In the rows, zero is written as 128.
Here are made-up nodes, facts about them, and rows of numbers that follow some of those facts. Name the node behind each unnamed row.

How the nodes are related:
(618) {δ=flagrugren, Σ=(457), γ=(903), ζ=vigas}
(40) {δ=flagrugren, Σ=(180), ζ=sizi}
(295) {δ=flagrugren, Σ=(1034), γ=(1373),(356), ζ=vigas}
(1626) {δ=zusugra, Σ=(932), ζ=suflon}
(1284) {δ=zusugra, Σ=(1235), ζ=sizi}
(1140) {δ=flagrugren, Σ=(755), γ=(1711), ζ=ruka}
(1170) {δ=flagrugren, Σ=(799), γ=(1609), ζ=vigas}
(1677) {δ=zusugra, Σ=(1356), ζ=skoplim}
(1548) {δ=zusugra, Σ=(702), γ=(281), ζ=korove}
(505) {δ=zusugra, Σ=(845), ζ=skoplim}
(1176) {δ=zusugra, Σ=(1455), ζ=sizi}
(1575) {δ=flagrugren, Σ=(755), γ=(1702), ζ=suflon}
(855) {δ=flagrugren, Σ=(795)}
(894) {δ=flagrugren, Σ=(795), γ=(1150), ζ=skoplim}
(1182) {δ=flagrugren, Σ=(180), γ=(129), ζ=suflon}
(28) {δ=flagrugren, Σ=(695)}
(1482) {δ=zusugra, Σ=(158)}
(983) {δ=flagrugren, Σ=(845), γ=(505),(1513), ζ=suflon}
(660) {δ=flagrugren, Σ=(26), ζ=vigas}
(1702) {δ=flagrugren, Σ=(755), γ=(1157),(603), ζ=ruka}
(631) {δ=zusugra, Σ=(755), γ=(850), ζ=ruka}
(411) {δ=flagrugren, Σ=(158), γ=(1441), ζ=sizi}
(1185) {δ=flagrugren, Σ=(1565), ζ=vigas}
(682) {δ=zusugra, Σ=(755), ζ=ruka}
(932) {δ=zusugra, Σ=(1126)}
(869) {δ=flagrugren, Σ=(1034), γ=(1499), ζ=vigas}
(1513) {δ=zusugra, Σ=(845), γ=(505), ζ=ruka}
(337) {δ=flagrugren, Σ=(1356), γ=(1296), ζ=vigas}
(973) {δ=flagrugren, Σ=(932), ζ=suflon}
(1498) {δ=flagrugren, Σ=(799), γ=(49), ζ=ruka}
(342) {δ=zusugra, Σ=(1482), γ=(1247), ζ=vigas}
(143) {δ=zusugra, Σ=(1126), ζ=ruka}
(872) {δ=flagrugren, Σ=(180), ζ=suflon}
(129) {δ=zusugra, Σ=(180), ζ=sizi}
(609) {δ=zusugra, Σ=(799), ζ=ruka}
(495) {δ=zusugra, Σ=(911), ζ=ruka}
(1504) {δ=flagrugren, Σ=(26), γ=(1684),(663), ζ=vigas}
(281) {δ=zusugra, Σ=(702), ζ=suflon}
(1052) {δ=flagrugren, Σ=(1455), γ=(1491), ζ=sizi}
(1263) {δ=zusugra, Σ=(932), γ=(479),(277), ζ=suflon}
(1296) {δ=flagrugren, Σ=(1356), ζ=skoplim}
(255) {δ=flagrugren, Σ=(702), ζ=skoplim}
(1084) {δ=flagrugren, Σ=(1126), ζ=sizi}
(848) {δ=flagrugren, Σ=(795), γ=(1150),(454), ζ=ruka}
(1510) {δ=flagrugren, Σ=(1235), γ=(896),(1284), ζ=vigas}
(158) {δ=flagrugren}
(749) {δ=flagrugren, Σ=(1482), γ=(1380), ζ=vigas}
(1471) {δ=flagrugren, Σ=(702), γ=(1548), ζ=ruka}
(1694) {δ=zusugra, Σ=(26), ζ=vigas}
(1150) {δ=zusugra, Σ=(795), ζ=ruka}
(1235) {δ=flagrugren, Σ=(1565)}
(791) {δ=flagrugren, Σ=(457), γ=(214), ζ=suflon}
(878) {δ=zusugra, Σ=(180), γ=(625),(40), ζ=ruka}
(776) {δ=flagrugren, Σ=(26), γ=(1080),(660), ζ=vigas}
(214) {δ=flagrugren, Σ=(457), γ=(273),(1370), ζ=suflon}
(417) {δ=flagrugren, Σ=(457), γ=(618),(1320), ζ=vigas}
(1569) {δ=flagrugren, Σ=(1482), ζ=suflon}
(128) {δ=flagrugren, Σ=(180), γ=(985), ζ=skoplim}
(1455) {δ=zusugra, Σ=(911)}
(1711) {δ=zusugra, Σ=(755), ζ=ruka}
(479) {δ=zusugra, Σ=(932), γ=(1263), ζ=vigas}
(420) {δ=flagrugren, Σ=(1455), ζ=vigas}
(1121) {δ=zusugra, Σ=(703), ζ=ruka}
(1646) {δ=flagrugren, Σ=(845), γ=(1587), ζ=suflon}
(625) {δ=flagrugren, Σ=(180), γ=(1021), ζ=sizi}
(1565) {δ=zusugra}
(1320) {δ=zusugra, Σ=(457), ζ=suflon}
(1521) {δ=flagrugren, Σ=(932), ζ=ruka}
(49) {δ=flagrugren, Σ=(799), γ=(1498), ζ=suflon}
(1247) {δ=flagrugren, Σ=(1482), ζ=suflon}
(277) {δ=flagrugren, Σ=(932), γ=(750), ζ=suflon}
(1236) {δ=zusugra, Σ=(370), γ=(1438), ζ=ruka}
(603) {δ=zusugra, Σ=(755), ζ=suflon}
(868) {δ=flagrugren, Σ=(370), ζ=vigas}
(896) {δ=flagrugren, Σ=(1235), ζ=suflon}
(169) {δ=zusugra, Σ=(799), ζ=skoplim}
(762) {δ=flagrugren, Σ=(845), γ=(505), ζ=vigas}
(750) {δ=zusugra, Σ=(932), ζ=suflon}
(88) {δ=flagrugren, Σ=(1356), ζ=skoplim}
(142) {δ=flagrugren, Σ=(703), γ=(740), ζ=suflon}
(1281) {δ=flagrugren, Σ=(370), γ=(1236), ζ=suflon}
(1246) {δ=flagrugren, Σ=(755), γ=(301), ζ=vigas}
(740) {δ=flagrugren, Σ=(703), ζ=suflon}
(726) {δ=zusugra, Σ=(1034), ζ=suflon}
(235) {δ=flagrugren, Σ=(795), γ=(894), ζ=suflon}
(1441) {δ=flagrugren, Σ=(158), γ=(411), ζ=suflon}
(751) {δ=zusugra, Σ=(1455), γ=(1176),(420), ζ=sizi}
(1356) {δ=flagrugren, Σ=(795)}
(1058) {δ=zusugra, Σ=(932), γ=(1557),(1521), ζ=suflon}
(370) {δ=flagrugren, Σ=(845)}
(1027) {δ=zusugra, Σ=(1482), ζ=vigas}
(795) {δ=zusugra}
(1034) {δ=flagrugren, Σ=(795)}
(457) {δ=flagrugren, Σ=(1126)}
(117) {δ=flagrugren, Σ=(1565), ζ=suflon}
(663) {δ=zusugra, Σ=(26), ζ=suflon}
(702) {δ=flagrugren, Σ=(845)}
(1380) {δ=flagrugren, Σ=(1482), ζ=suflon}
(231) {δ=zusugra, Σ=(1455), γ=(1166),(420), ζ=sizi}
(1021) {δ=flagrugren, Σ=(180), ζ=ruka}
(1587) {δ=zusugra, Σ=(845), ζ=ruka}
(903) {δ=flagrugren, Σ=(457), ζ=vigas}
(850) {δ=flagrugren, Σ=(755), γ=(1140), ζ=ruka}
(1392) {δ=flagrugren, Σ=(703), ζ=ruka}
(1669) {δ=flagrugren, Σ=(799), γ=(1609), ζ=suflon}
(695) {δ=zusugra}
(1557) {δ=flagrugren, Σ=(932), ζ=suflon}
(1002) {δ=zusugra, Σ=(911), ζ=korove}
(755) {δ=flagrugren, Σ=(1565)}
(407) {δ=zusugra, Σ=(911), ζ=ruka}
(911) {δ=flagrugren}
(65) {δ=flagrugren, Σ=(1126), γ=(143), ζ=vigas}
(1166) {δ=flagrugren, Σ=(1455), γ=(231), ζ=skoplim}
(1382) {δ=flagrugren, Σ=(1565), ζ=ruka}
(985) {δ=zusugra, Σ=(180), γ=(1182),(40), ζ=suflon}
(1533) {δ=zusugra, Σ=(370), ζ=suflon}
(1152) {δ=zusugra, Σ=(932), ζ=vigas}
(301) {δ=flagrugren, Σ=(755), ζ=suflon}
(904) {δ=flagrugren, Σ=(932), γ=(683), ζ=korove}
(147) {δ=flagrugren, Σ=(180), ζ=sizi}
(1413) {δ=zusugra, Σ=(845), γ=(505), ζ=ruka}
(1329) {δ=zusugra, Σ=(1482), ζ=ruka}
(99) {δ=flagrugren, Σ=(1356), ζ=skoplim}
(1373) {δ=zusugra, Σ=(1034), ζ=vigas}
(93) {δ=flagrugren, Σ=(1356), ζ=ruka}
(273) {δ=zusugra, Σ=(457), γ=(1370), ζ=vigas}
(1491) {δ=zusugra, Σ=(1455), γ=(1052), ζ=suflon}
(1365) {δ=flagrugren, Σ=(755), ζ=vigas}
(819) {δ=zusugra, Σ=(1356), ζ=korove}
(1624) {δ=flagrugren, Σ=(911), γ=(407), ζ=suflon}
(683) {δ=zusugra, Σ=(932), γ=(1058),(1626), ζ=suflon}
(720) {δ=flagrugren, Σ=(795)}
(170) {δ=flagrugren, Σ=(1482), γ=(1329),(749), ζ=ruka}
(1157) {δ=zusugra, Σ=(755), ζ=suflon}
(311) {δ=flagrugren, Σ=(28), ζ=korove}
(710) {δ=zusugra, Σ=(911), ζ=suflon}
(731) {δ=zusugra, Σ=(370), ζ=ruka}
(26) {δ=flagrugren, Σ=(1565)}
(180) {δ=flagrugren, Σ=(911)}
(632) {δ=flagrugren, Σ=(911), γ=(710),(495), ζ=suflon}
(1668) {δ=flagrugren, Σ=(1482), ζ=vigas}
(1699) {δ=zusugra, Σ=(911), γ=(632),(1624), ζ=sizi}
(845) {δ=flagrugren, Σ=(911)}
(1126) {δ=flagrugren}
(403) {δ=zusugra, Σ=(755), ζ=skoplim}
(874) {δ=flagrugren, Σ=(1455), ζ=sizi}
(1609) {δ=zusugra, Σ=(799), γ=(1498),(609), ζ=skoplim}
(1558) {δ=flagrugren, Σ=(370), ζ=suflon}
(1499) {δ=zusugra, Σ=(1034), ζ=skoplim}
(577) {δ=flagrugren, Σ=(1455), γ=(874), ζ=sizi}
(913) {δ=flagrugren, Σ=(1455), γ=(874), ζ=sizi}
(1438) {δ=zusugra, Σ=(370), ζ=korove}
(1370) {δ=flagrugren, Σ=(457), ζ=sizi}
(703) {δ=zusugra, Σ=(1565)}
(1684) {δ=flagrugren, Σ=(26), γ=(1694),(1080),(660),(663), ζ=sizi}
(799) {δ=flagrugren, Σ=(1565)}
(454) {δ=flagrugren, Σ=(795), ζ=skoplim}
(1080) {δ=flagrugren, Σ=(26), ζ=ruka}
(612) {δ=zusugra, Σ=(799), γ=(49), ζ=vigas}
(401) {δ=zusugra, Σ=(1455), γ=(1491), ζ=sizi}
(565) {δ=zusugra, Σ=(1565), γ=(1382),(117),(1185), ζ=vigas}
(356) {δ=zusugra, Σ=(1034), ζ=vigas}

Named rows:
[153  64 166  95  91  36 146  94  93  54 139  91  65 151 127 105  26 135
 132 176 141 124 152 198 193 114 156 119 140  75] -> (401)
[111  71 123 142 162 156 133  91 110 130  93 151  54 101 130 116 115 162
 121 141 182 157 107 165 130 119 133 139 132 107] -> (985)
[110  65 112 100 186 165 154 109 124 140 112 143  71  98 148 149  91 141
 154 149 147 156 127 155 121 119 123  99 108 119] -> (1711)
[138 126 157 150 116 146 121 108 115 103 109 129  76 173 149 158  63 153
 184 194 187 133 159 109 120 121 146 101  96  61] -> (342)
[155 133 126 129 137 152 113 143 135 119  94 153 154  81 137 125 158 106
 122  82 106 118 145 136 102 133 146 194 130 152] -> (848)
[138 174 137 126 104 128 117 151 151 131 163 119 187 170 154 171 121  91
 162 123 113 104 167  76 115 147 125 118 113 135] -> (1365)
[105  72 118  96 171 161 143 124 112 138 116 142  59  92 117 125 114 164
 128 162 146 160  94 166 113  96 123 109 115 116] -> (726)
[136 123 115 151 123 137 133 124 139 151 100 153 163  81 140 120 175  98
 108  68 126 122 120 144 114 134 127 171 154 165] -> (1575)
[118 135 110 111 152 146 129 155 137 146 129 137 157  88 122 125 182 112
 103  85  93 126 109 140 118 127 117 159 139 175] -> (1569)
[ 96  84 117 113 184 156 158 117 112 136  98 132  57  99 121 131 132 163
 136 157 145 154 100 168 134 106 114  97 120 124] -> (1320)
[130  84 151  63 115  41 135  99 119  85 189  81  50 150 118 107  42 136
 136 167 115 138 140 184 187 129 147  77 111  85] -> (129)
[124 181 142 181  24 114 108 145 124 169 144 135 166 154 100 110 204 140
  81 122 170 114  59 104  94 106 114 140 163 133] -> (894)
[104 181 131 143  46 114 114 164 127 180 173 123 171 158  90 120 204 139
  81 133 142 119  52  98 100 103  99 113 155 146] -> (454)
[119 126 106 114 147 140 137 145 141 156 131 137 164  88 128 127 176 105
 104  82  98 125 112 138 118 131 115 150 144 178] -> (740)
[111 136 127 219  70 139 135 100 103 188 147 131  84 160 102 111 119 167
 110 180 216 164  62 147 138  64  97  71 150  63] -> (1609)
[156 156 153  79  81  25 132 138 141  85 175  73 140 134 123 113 127  88
 123  96  54  92 149 164 172 151 145 114 129 144] -> (1370)
[166 144 158 106  67  24 108 117 137  81 173  92 145 136 125  94 106  84
 111  86  87  99 162 162 178 157 160 156 141 124] -> (577)
[154 195 155 168  95 129 110 143 136 104 108 122 169 167 150 158 140 103
 165 122 127  92 176  83 122 148 141 146 120 119] -> (417)

Which node is each row?
No name comes twice in this set of rows, the named rows included.
[155 156 152  79  87  25 134 141 139  84 175  71 147 134 118 111 122  87
 125  99  54  94 153 166 178 146 146 113 130 142] -> (1084)
[135 195 145 134 117 132 115 162 142 113 142 107 173 174 143 170 139 105
 165 128 102  98 166  80 124 149 127 123 110 133] -> (903)
[120 134 109 107 178 152 119 150 142 131 137 138 158 101 135 135 158 105
 115  81  87 127 140 125 131 148 123 175 129 171] -> (1021)
[170 159 101 196 167 172 122 135 138 155 128 142 171  74 138 116 125  78
 124  61  85 143 167 166 157 100 124 184 138 123] -> (1498)
[159 186 155 158  86 129 100 143 140 108 127 128 172 166 151 155 127 102
 160 120 130  98 172  81 113 146 145 156 118 116] -> (749)
[120  72 120  88 183 171 137 124 118 123 112 140  59  95 133 138  94 158
 151 161 136 155 120 156 110 107 134 116  99 110] -> (1150)
[162 183 145 174  90 131 107 136 143 125 135 129 182 163 156 156 114  89
 159 114 132 104 178  87 122 142 139 148 123 112] -> (1170)
[152 209 164 175  63  98 113 141 133 105 122 105 166 190 139 153 148 109
 156 132 136  86 163  87 132 145 137 129 128 114] -> (904)
[136 133 161 161 116 145 127 104 118  98  96 121  65 177 153 163  79 157
 189 188 187 124 159 106 120 132 145  94  94  67] -> (273)
[128  63 125 136 165 163 149  90 118 130  81 155  68  94 153 137  89 140
 156 141 172 151 136 160 119 119 138 124 116 104] -> (631)
[177 140 157 106  50  20 125 115 140  91 159  94 151 125 137 103 105  76
 121  85  88  94 159 168 163 151 161 140 140 128] -> (1684)
[145 131 122 137 121 143 118 141 130 135  99 153 152  79 125 111 180 114
 103  80 116 121 114 146 104 124 136 189 145 156] -> (235)

The same nodes again, as new rows of numbers:
Known rows:
[ 89 196 156 121  86 136 131 157 119  92 106  99 132 127 142] -> (985)
[180 118  94 133 134 117 116 120 111 135 145 123 141 150  72] -> (874)
[ 91 132 162 129 127 142  71 127  94 131 108 137 143 128 100] -> (1669)
[137 121  84 179 167  87 104 105 158 111 158 127 134 117  73] -> (170)
[ 85 174 153 117  82 146 113 172 124  94 127  86 126 152 148] -> (663)
[142 133 107 145 156 114  93  99 147 134 150 122 141 144 100] -> (370)
[172 129 138 168  82  63 180 136 161  87 134  77 108 180 127] -> (505)
[127 118  76 123 181 119  84 130 150 132 201 121 166 102 107] -> (1365)
[153 122  86 161 172  97 104  96 166 126 162 121 136 143  93] -> (1021)
[147 108  80 177 180 109 105 108 160 126 157 110 141 141  97] -> (93)
[104 138 189 135 112 123  90  95  93 140 121 118 175 124 106] -> (983)
[166 107 101 133 148 106 122 140 102 118 134 134 139 134  60] -> (1684)
[137 150  76 164 136  96 151 157 188  83 160  80 117 139 142] -> (1150)
[126 127  72 142 188 122 103 123 138 132 176 118 176  78 104] -> (337)
[177 123 101 137 140 106 127 122 105 131 130 134 142 130  64] -> (577)
[105 144 150 137 114 153  58 125 102 135 114 125 168 156 107] -> (1557)
[ 95 184 147 129  74 144 107 173 127  95 118  91 145 154 155] -> (1626)
[ 90 153 154 139 125 148  76 114  90 116 108 129 156 128  82] -> (1441)

Rows to name:
No name comes twice in this set of rows, the named rows included.
[167 119  92 143 140 111 124 127 101 111 132 132 146 128  51] -> (411)
[136 167  88 155 138  79 164 148 184  77 151  99 115 122 135] -> (878)
[141 114  87 176 185  96 111 109 156 116 146 123 141 121  87] -> (848)
[ 83 217 162 130  94 106 123 192 129 156 102  73 122 126 127] -> (1491)
[158 120 114 167  97  73 166 171 158  79  99 122  63 148 124] -> (1609)
[164 164  95 127 102 101 178 170 128  80 131 100 121 127 110] -> (231)
[ 97 109 156 136 110 144  60 131  97 148  96 160 115 100 131] -> (49)
[ 97 154 154 139 128 147  71 124  94 116  99 137 171 133  92] -> (214)
[ 86 193 149 132  85 136 121 172 119  78 100 103 148 133 141] -> (1263)
[113 166  76 119 143 101 143 177 167  85 188  96 148  81 147] -> (565)
[115 148  75 121 134 100 138 180 169  95 181 111 130  65 163] -> (612)
[162 173  99 132 103  81 172 190 136 123 130  85 114 128 104] -> (401)
[162 140  93 123  97 107 159 186 135  90 152  88 114 151 117] -> (1284)

